(in the rows, 128 means zero)
Each row of numbers stands for one node and depends on some of the facts below. Use the named rows to name the rest.

Facts:
babris {ξ=dristakul, δ=tokir, θ=trutok plodretak}
bafik {ψ=sava, ξ=vanolar, δ=drizos, θ=gudotre flugror tiklotro tokir vabrak}
bebripi {ψ=pugok, ξ=brigra, δ=nefek, θ=loskin brulo}
bimas {ξ=natu}
bobre {ξ=fodrobror, θ=plodretak}
boskor {ψ=zipen, ξ=braskis, θ=tiklotro, λ=dridretris tanal}
brafis {ψ=braskis, ξ=pleflus, δ=dobraplin, θ=viflar}
brakle {ψ=netrufik, ξ=kimol}
brakubon {ξ=dekegrus, δ=musim, λ=stusku rodres}
braskis {ψ=klapanas, ξ=bropek, δ=bredrik}
bredrik {ψ=rokol, ξ=bropek, δ=vodak}
breplu {ξ=nasum, δ=klusol, θ=pligul babris tebron}
brestifa {ψ=tribastom, ξ=zota, δ=tasko, θ=trola plostufak}
brigra {ξ=kovon, δ=giskol, θ=kovogra}
broflim {ξ=zota, δ=pliketin, θ=vabrak}
brotenok {ξ=koma, δ=muklal, λ=rugral kosal nifenes stumes graluti}
broves {ψ=dobraplin, ξ=ragrok, δ=soklek, θ=trola, λ=flustutru dore pluste}
brufleno {ψ=duplir, ξ=dekegrus, δ=rebru}
brulo {ξ=rodres, δ=plitrigas, θ=breplu}
brusker {ψ=rudir, ξ=treka, θ=doban}
bufla {ψ=tebron, ξ=kagol, δ=pluste}
dagrumer {ξ=lilaklok, θ=flutrus}
dazil {ψ=kovogra, ξ=fleplelom, δ=pomik, θ=lapepla}
dede {ψ=kagol}
dekegrus {θ=gudotre kluklom giskol voflo}
dekle {ψ=dazil, ξ=kubaras}
didrimos {ξ=vodriges}
doban {ψ=vigrobril, ξ=treka, δ=brusker}
dobraplin {ψ=figren, ξ=pleflus}
dogol {ξ=vodak, θ=rusus dovol drabon, λ=ranatram flustutru sugu vinu}
dore {ξ=braskis, δ=boskor}
dovek {ξ=broves, δ=flutrus, λ=stusku dore graluti}
dovol {ξ=drimu, δ=rodres}
drabon {ξ=librel, λ=brusker bebripi}
dragrek {ξ=stusku, δ=fodrobror, θ=koplak doban}
drazos {ξ=zota, δ=brestifa}
dridretris {ξ=treka, δ=doban}
drimu {ψ=flilu}
driplos {ψ=brusker, ξ=braskis, δ=dore, θ=brigra vabrak, λ=kostu braskis stezir flutrus}
dristakul {ψ=gobras}
drizos {ψ=naba, ξ=vanolar, θ=vabrak}
drupu {ξ=pleflus, δ=rusus, λ=platri pobrak drimu plostufak}
duplir {ψ=skaver, ξ=natu, δ=bimas}
febrem {ξ=vodriges, δ=skagal, θ=klapanas vinu tebron}
festo {ψ=stilum, ξ=stezir, δ=vegon, λ=brakle tasko}
fiflepe {ξ=dristakul, δ=pite}
figren {ψ=brakle, ξ=stusku, δ=ranal, θ=koplak kovogra}
fitrol {ξ=grester, δ=klene}
fleflar {ξ=vanolar, δ=bafik, θ=kovogra, λ=stigin rokol giskol}
fleplelom {ψ=stuvagrus, ξ=drimu, δ=koflevor}
flilu {ψ=trola, ξ=kloza}
flotro {λ=gestis vedrikor fodrobror}
flugror {ξ=stezir, δ=zofuplu, λ=brakle dekle pluste skotrom dragrek}
flustutru {ξ=pleflus, δ=koplak}
flutrus {ξ=broves, θ=torarim}
fodrobror {ξ=stusku, θ=dazil}
gestis {ψ=rusus, ξ=braskis, δ=pugok}
giskol {ξ=kovon, δ=grester}
gobras {ψ=kluklom, ξ=doban, δ=naba}
gotomi {ξ=pupave, δ=tiklotro, λ=kimol logre tozon}
graluti {ξ=braskis, δ=plodretak}
gregrus {ξ=dekegrus, δ=brufleno}
grester {ξ=kovon}
gudotre {ψ=skagal, ξ=dristakul, δ=mebiske, θ=doban kovogra kubaras}
kagol {ψ=rebru, λ=vodriges}
kimol {ξ=pupave, δ=gotomi}
kladres {ξ=naplim, λ=skaver bobre kostu babris drimu}
klapanas {ψ=skekle}
klene {ψ=bafik, ξ=grester, δ=tribastom, θ=lefom broves}
klivofo {ψ=stodrok, ξ=flotro}
klivon {ξ=kloza, δ=flilu}
kloza {ξ=ragrok, δ=vudrel}
kluklom {ψ=brufleno, ξ=loskin, δ=voflo, λ=rutuplom babris naplim vabrak pupave}
klusol {ξ=nasum, δ=plurezi, λ=trola bobre skekle}
koflevor {ξ=drimu, δ=dovol, λ=platri brulo}
koma {ξ=pleflus, δ=brafis, λ=lefom skistos dobraplin}
koplak {ξ=pleflus, δ=koma}
kosal {ψ=drimu, ξ=drimu, δ=fleplelom}
kostu {ψ=dristakul, ξ=ragrok, δ=pagrus}
kovogra {ψ=skobe, ξ=kubaras, δ=dekle}
kovon {λ=vodak brigra}
kubaras {ψ=giskol, ξ=fluklin, δ=trakam}
lapepla {ξ=natu, δ=skodo, λ=babris klivon lilaklok graluti dragrek tozon}
lefom {ψ=pleflus, ξ=nifenes, θ=skodo babris}
leklum {ξ=fluklin}
librel {λ=bobre klivofo stodrok}
lilaklok {ξ=fluklin, δ=leklum}
livek {ψ=vanolar, ξ=naplim, δ=vodriges, θ=tomistes}
logre {ξ=skobe, δ=zota, θ=vodak bafik pupave}
loklil {ξ=doban, δ=gobras}
loskin {θ=gudotre}
mebiske {ψ=siskova, ξ=dristakul, δ=skekle, λ=trastur lefom stigin}
mibik {ξ=rodres, δ=brulo, θ=zota tozon}
muklal {ξ=koma, θ=tode brulo}
musim {ξ=dekegrus, θ=platri pagrus}
naba {ψ=tiklotro, ξ=doban, λ=stigin rutuplom vudrel pupave bredrik}
nafor {ξ=sugu, θ=vodak brotenok, λ=brufleno gestis skesom breplu soklek nifenes dekle rokol pite pugok}
nasum {ψ=bufla}
natu {ξ=dristakul, δ=gudotre}
nefek {ξ=brigra, δ=tegrok, θ=klapanas fleflar}
netrufik {ψ=zofuplu, ξ=kloza, δ=klivon, λ=lefom siskova sugu broflim stimolom}
nifenes {ξ=dekegrus, δ=gregrus}
nopan {ψ=dede, ξ=tode, δ=vukis}
pagrus {ψ=driplos, ξ=ragrok, δ=kloza, θ=brotenok, λ=nasum dridretris skesom platri stigin tezir stezir fluklin figren}
pedrade {ξ=drimu, δ=rugral, λ=pliketin lilaklok didrimos fitrol}
pite {ξ=dristakul, δ=stuvagrus, θ=gudotre rusus}
platri {ξ=tozon, θ=brufleno tomistes}
plebrotru {ξ=trakam, θ=stumes, λ=natu truvama}
pleflus {ψ=dridretris}
pleren {ξ=pleflus, δ=flustutru, λ=nasum trutok dazil fleplelom vudrel viflar}
pligul {ξ=pite}
pliketin {ξ=zota, θ=lapepla}
plitrigas {ξ=rodres, θ=platri fiflepe, λ=dazil rokol}
plodretak {ξ=braskis, δ=rudir, θ=pliketin, λ=stusku}
ploplek {ξ=doban, δ=zevo, θ=gobras torarim}
plostufak {ξ=braskis, δ=graluti, θ=tokir}
plurezi {ξ=nasum}
pluste {ξ=kagol, δ=trizin}
pobrak {ψ=vedrikor, ξ=pite, δ=pligul}
pomik {ξ=fleplelom, δ=zipen, θ=tode}
pugok {ψ=kubaras, ξ=braskis, δ=trola}
pupave {θ=tezir}
ranal {ξ=stusku, δ=dragrek, θ=breplu pluste}
ranatram {ξ=kubaras, δ=kovogra, θ=brigra}
rebru {ψ=bredrik, ξ=dekegrus, δ=brakubon, θ=dekegrus, λ=leklum pobrak}
rodres {ψ=klivon, ξ=drimu, δ=tanal}
rokol {ψ=fitrol, ξ=dridretris}
rubrek {ξ=loskin, δ=kluklom}
rudir {ξ=braskis, δ=driplos, λ=dridretris sugu rutuplom skotrom}
rugral {ψ=bebripi, ξ=drimu, δ=kosal}
rusus {ψ=pobrak, ξ=pleflus, δ=tezir}
rutuplom {ξ=sisto}
sava {ψ=sugu, ξ=ranal, δ=siskova, θ=drizos, λ=loklil dobraplin trefloflok}
siskova {ψ=brestifa, ξ=ranal, θ=bebripi vabrak}
sisto {ψ=livek, θ=trutok pliketin}
skagal {ξ=vodriges, δ=didrimos, θ=tomistes, λ=soklek fiflepe}
skaver {ψ=festo, ξ=dekegrus, δ=nifenes}
skekle {ψ=kostu, ξ=dristakul, δ=vinu}
skeklikle {ξ=trutok, δ=stubik}
skesom {ξ=drimu, δ=skistos, θ=skodo ranatram}
skifluk {ξ=skobe, λ=nasum stilum stodrok dragrek}
skistos {ξ=drimu}
skobe {ψ=brakubon, λ=brakle tezir sisto torarim vegon pluste}
skodo {ξ=natu, δ=tomistes, θ=trutok plodretak, λ=trutok brusker skesom vegon fodrobror}
skotrom {ξ=dristakul, δ=natu, θ=rudir}
soklek {ξ=ragrok, θ=nasum skodo tebron}
stezir {ξ=flotro, δ=viflar, θ=siskova stumes dovol}
stigin {ψ=pagrus, ξ=ranal, δ=sava, θ=nasum drazos}
stilum {ψ=fleplelom, ξ=brigra, δ=bebripi, θ=skesom fiflepe drazos}
stimolom {ξ=fodrobror, δ=tebron}
stodrok {ψ=soklek, ξ=dede}
stubik {ξ=trutok}
stumes {ξ=dridretris, δ=trastur, θ=babris}
stusku {ψ=loklil}
stuvagrus {ψ=vodak, ξ=dristakul}
subrur {ξ=gotomi}
sugu {ψ=brafis}
tanal {ξ=drimu, δ=skesom}
tasko {ξ=zota, δ=broflim}
tebron {ξ=fodrobror, δ=bobre, θ=figren, λ=trastur loklil logre pupave}
tegrok {ξ=brigra, θ=fiflepe, λ=livek febrem}
tezir {ξ=pleflus, δ=pleren, θ=figren}
tiklotro {ξ=pupave}
tode {ψ=stusku, ξ=klapanas, θ=dovek, λ=ragrok}
tokir {ξ=dristakul, δ=skotrom, θ=figren, λ=kimol dekegrus nefek duplir dekle kloza}
tomistes {ξ=natu, δ=duplir, θ=tezir, λ=trutok vedrikor klivon livek}
torarim {ξ=tozon, δ=platri, θ=broflim}
totru {ξ=stezir, δ=flugror}
tozon {θ=flugror tezir viflar}
trakam {ξ=fluklin, δ=lilaklok}
trastur {ξ=dridretris, δ=rokol}
trefloflok {ψ=tode, ξ=flotro, δ=zipo}
tribastom {ψ=gestis, ξ=grester, θ=bafik skifluk drabon, λ=fiflepe viflar}
trizin {ξ=kagol, λ=ranatram klivofo stubik logre stumes bredrik}
trola {ψ=dekle, ξ=braskis, δ=plostufak}
trutok {θ=figren}
truvama {ψ=pluste, ξ=sugu, δ=nafor}
vabrak {ψ=treka, ξ=doban, δ=loklil}
vanolar {ψ=totru, ξ=skobe, δ=logre, λ=stodrok vudrel trefloflok loskin vinu viflar}
vedrikor {ψ=bimas, ξ=zota, δ=drazos}
veger {ψ=klene, ξ=trakam, δ=plebrotru, λ=tiklotro lefom breplu koplak treka skotrom}
vegon {ξ=stezir, δ=totru}
viflar {ξ=flotro, δ=trefloflok, θ=flugror driplos brotenok}
vigrobril {ψ=klivofo, ξ=livek}
vinu {ξ=dristakul, δ=fiflepe, θ=rudir}
vodak {ψ=mebiske, ξ=bropek, θ=tokir flustutru}
vodriges {ξ=naplim, δ=kladres}
voflo {ξ=loskin, θ=brigra, λ=stodrok gregrus vodriges}
vudrel {ξ=ragrok, δ=broves, θ=broflim rebru}
vukis {ξ=tode, θ=tokir logre}
vuster {ξ=bropek, δ=braskis}
zevo {ξ=doban, δ=vabrak, λ=dristakul ranatram klivon bufla}
zipen {ψ=pligul, ξ=fleplelom, λ=skeklikle rusus stilum natu fitrol}
zipo {ξ=flotro, δ=klivofo, θ=dagrumer loskin, λ=drizos bobre siskova rodres logre fodrobror}
zofuplu {ξ=stezir, λ=rugral sugu brestifa bafik drimu pite brulo dragrek}
zota {ξ=skobe, δ=skifluk, θ=pupave, λ=tiklotro siskova leklum ranal}

Some rows with their names:
[134 176 147 112 109  94 135  93  94 118  94 102 136  90 130 126 127 132
 115  87 128 132 140 115 139  87 177 136  89 157] -> rodres
[130 166 159  96 127  87 112 111 108 135  84 129 158  91 125 113 123 135
 111  98 128 125 153 121 146  99 177 124  99 174] -> figren
[130 177 156 101 123  93 110 103  87 128  76 124 155  94 134 126 121 128
 111  93 132 127 129 102 154  83 187 147  91 154] -> didrimos
[131 166 147  99 125  88 112 108 108 132  78 122 162  88 127 113 130 139
 107  93 127 130 142 120 154 100 173 124 100 166] -> brigra
[134 178 158  99 123  95 118 101  84 131  79 121 158  95 131 128 121 133
 120  91 130 128 128 101 152  80 177 147  94 157] -> leklum
[145 188 165 104 120  97 123 108  81 125 101 108 160  87 113 122 126 135
 109  80 138 125 138 112 140  92 190 152  76 162] -> skesom
[134 171 102 112 115 115 127  91  75 115  88 122 131 117 122 123 162 121
 114 113 114  90 127  89 130  93 160 121 103 182] -> dovek
[144 157 135  90 114  98 116 103  81 128  81 122 178 120 127 114 125 128
 114 116 130 109 124  96 150 103 173 153  96 168] -> drupu
[145 160 126  87 124 105 118 113  77 128  82 118 167 118 129 118 146 128
 105 117 118 104 128  97 135  96 178 143  96 176] -> lapepla
[129 171 147 101 121  89 112 109  99 119  70 119 152  92 135 117 117 134
 108  95 131 136 141 110 155  95 180 131 100 152] -> trakam
[130 174 156  96 127  88 119 106 100 129  78 114 162  86 131 113 123 135
 106  89 121 133 137 120 150  95 177 129  93 161] -> loskin
[125 185 164  99 134  93 116 105  91 132  74 123 164  97 125 122 125 133
 121  84 124 120 130 101 150  83 174 140  83 162] -> plostufak
[149 200  82 125 166 111 102 120  84 122  61  78 198  84 110 131 153 142
  84  58 138 157  85  91 177  99 167 156 113 105] -> skaver
[159 205  88 108 164 103 120 105  80 111  66  90 212  82  85 117 154 137
  89 110 120 162  40  79 152 129 160 169 105 126] -> kluklom
[156 175 148  82 104  99 151  95  77 134  92 106 160 106 115 109 103 143
 122 109 146 130 126  99 133 111 164 149  96 162] -> koma
[149 169 142  85 125 101 118 100  79 142  86 128 182 114 106 107 116 134
 117 117 141 109 125  96 153 114 168 149 102 178] -> fleflar
[135 179 157  99 133 100 115 108  76 130  77 134 159  94 126 124 116 132
 113  98 141 130 129 102 149  85 186 144  96 158] -> skotrom
[138 183 164 100 120  97 122  98  89 139  86 113 157  83 127 125 133 134
 112  82 125 131 131 109 151  83 177 147  89 165] -> dovol

Which node is each row?
No name comes twice in this set of rows, the named rows included.
[142 164 143  74 121  89 125  96  80 136  81 102 187 114 140 109 129 122
 103 105  96 112 121 108 148  86 173 156  75 170] : skifluk
[139 148 144  77 105  83 129 106  92 121  80 106 166 120 144 106 117 126
 109 116 108 113 141 114 140 100 175 141  80 168] : kagol
[137 159 132  85 117  95 114 102  79 121  76 112 172 119 139 113 126 122
 102 110 113 105 125  96 147  97 181 151  79 164] : klusol
[151 214 102 126 176  99 114 112  88 112  65  85 193  70  97 133 152 139
  95  76 125 175  60  88 159  94 167 166 101 111] : brufleno
[143 141 135  77 111  80 117 112  99 125  76 104 185 126 143 105 119 128
 105 116 110 115 138 116 148 104 174 149  85 161] : vanolar
[155 173 158  79 109  98 134  91  72 144  90 114 175 113 119 116 104 136
 127 111 141 121 122  93 146 101 168 162  88 167] : naba
[139 164 127  96 113 108 117  97  78 129  81 122 170 112 124 112 141 127
 111 110 116 108 122  99 150 104 165 135  97 180] : brotenok
[135 173 129 108  95 113 149  80  64 115  96 119 117 124 133 127 146 118
 131 110 112  90 138  95 124  78 164 127  87 187] : brakubon
[121 174 121 122 113 105 131  94  92 105  77 121 106  99 134 128 145 123
 119  97 119 117 142 105 133  85 168 105 101 167] : stusku
[146 208  82  92 174 122 136 115  71 150  54  63 183  99 128  97 123 151
  80   9 158 137 123 103 188  74 151 118 110 105] : vodak
[151 213  95 116 171 110 118 119  74 116  61  82 191  77 109 136 148 143
  95  68 131 175  67  88 162  87 167 159 105 102] : duplir
[130 157 168 101 116  85 100 109  96 135  87 135 158 103 132 126 123 127
 115 101 135 114 156 110 151  88 189 143  93 179] : dazil

Now the same nodes, written a new way:
Some rows with their names:
[ 79 139  77 157 180 160  84 136 118 150 120 115 104 170] -> koflevor
[112 111 182 140 121 136 132 126 132  97 151 118 140  93] -> pleflus
[115 107 157 119 105 149 135 123 102  89 178  93 105  91] -> pugok
[101 132  58 155 181 176  98 127 108 143 125  98  90 169] -> drupu
[119 117 168 137  89 135 125 122 103  91 161  94 125 111] -> bebripi
[ 52 149 112 147 187 143  71 147 118 162 107 113 102 167] -> trizin
[ 73 121 203 134  97 115 112 135 130 113 164 111 125 106] -> flilu
[ 60 217 141 106 233 110 193 176  50 145 109  43 151 200] -> brakubon
[ 76 160 214 158 111 135 102 131 129  95 176  98 102  81] -> stuvagrus
[109 109 162 121 104 142 133 129 104  91 175  90 110  95] -> trola
[123 145  90 147 164 137  96 105 126 152 126 174 149 125] -> loskin
[ 50 148 111 150 185 141  69 147 121 161 104 116 105 169] -> zofuplu
[ 78 127 196 134  88 118 106 136 120 116 149  99 130 109] -> brusker
[ 99 114 173 139  98 126 125 130 124  99 170  91 118 101] -> vigrobril
[145 146  68 138 145 151  96 119 114 144 165 136 123 155] -> breplu
[127 142  86 139 180 151 125 107 122 145 149 164 137 138] -> nifenes
[118 147  93 145 165 134 103 103 123 151 138 176 151 126] -> dekegrus
[116 155  96 142 167 143 106 113 123 157 126 157 154 133] -> tozon

Which node is each row?
No name comes twice in this set of rows, the named rows included.
[133 104 158 143 118 160 153 110 118  87 159 111 130  98] : kubaras
[121 143  65 133 159 151 117 110 108 146 175 146 106 140] : vuster
[ 52 149 101 158 167 142  59 129 109 163  85 122 112 161] : voflo
[133  70 141 111  85 125 156 116 114 107 157  89 114 139] : kostu
[124 129 163 157 107 163 134 119 112  80 181  73  94  93] : pobrak
[ 71 163 101 144 187 144  91 150  94 152  90  86 116 179] : zipo
[ 49 143 104 158 186 149  54 150 126 162  96 114  98 171] : skifluk
[133 137  79 142 180 158 128 106 121 142 152 163 131 138] : kimol
[ 78 125  72 162 177 170  66 132 123 149 108 111  86 169] : pleren
[ 85 155 114 141 149 123  65 128 128 166 141 162 131 150] : platri

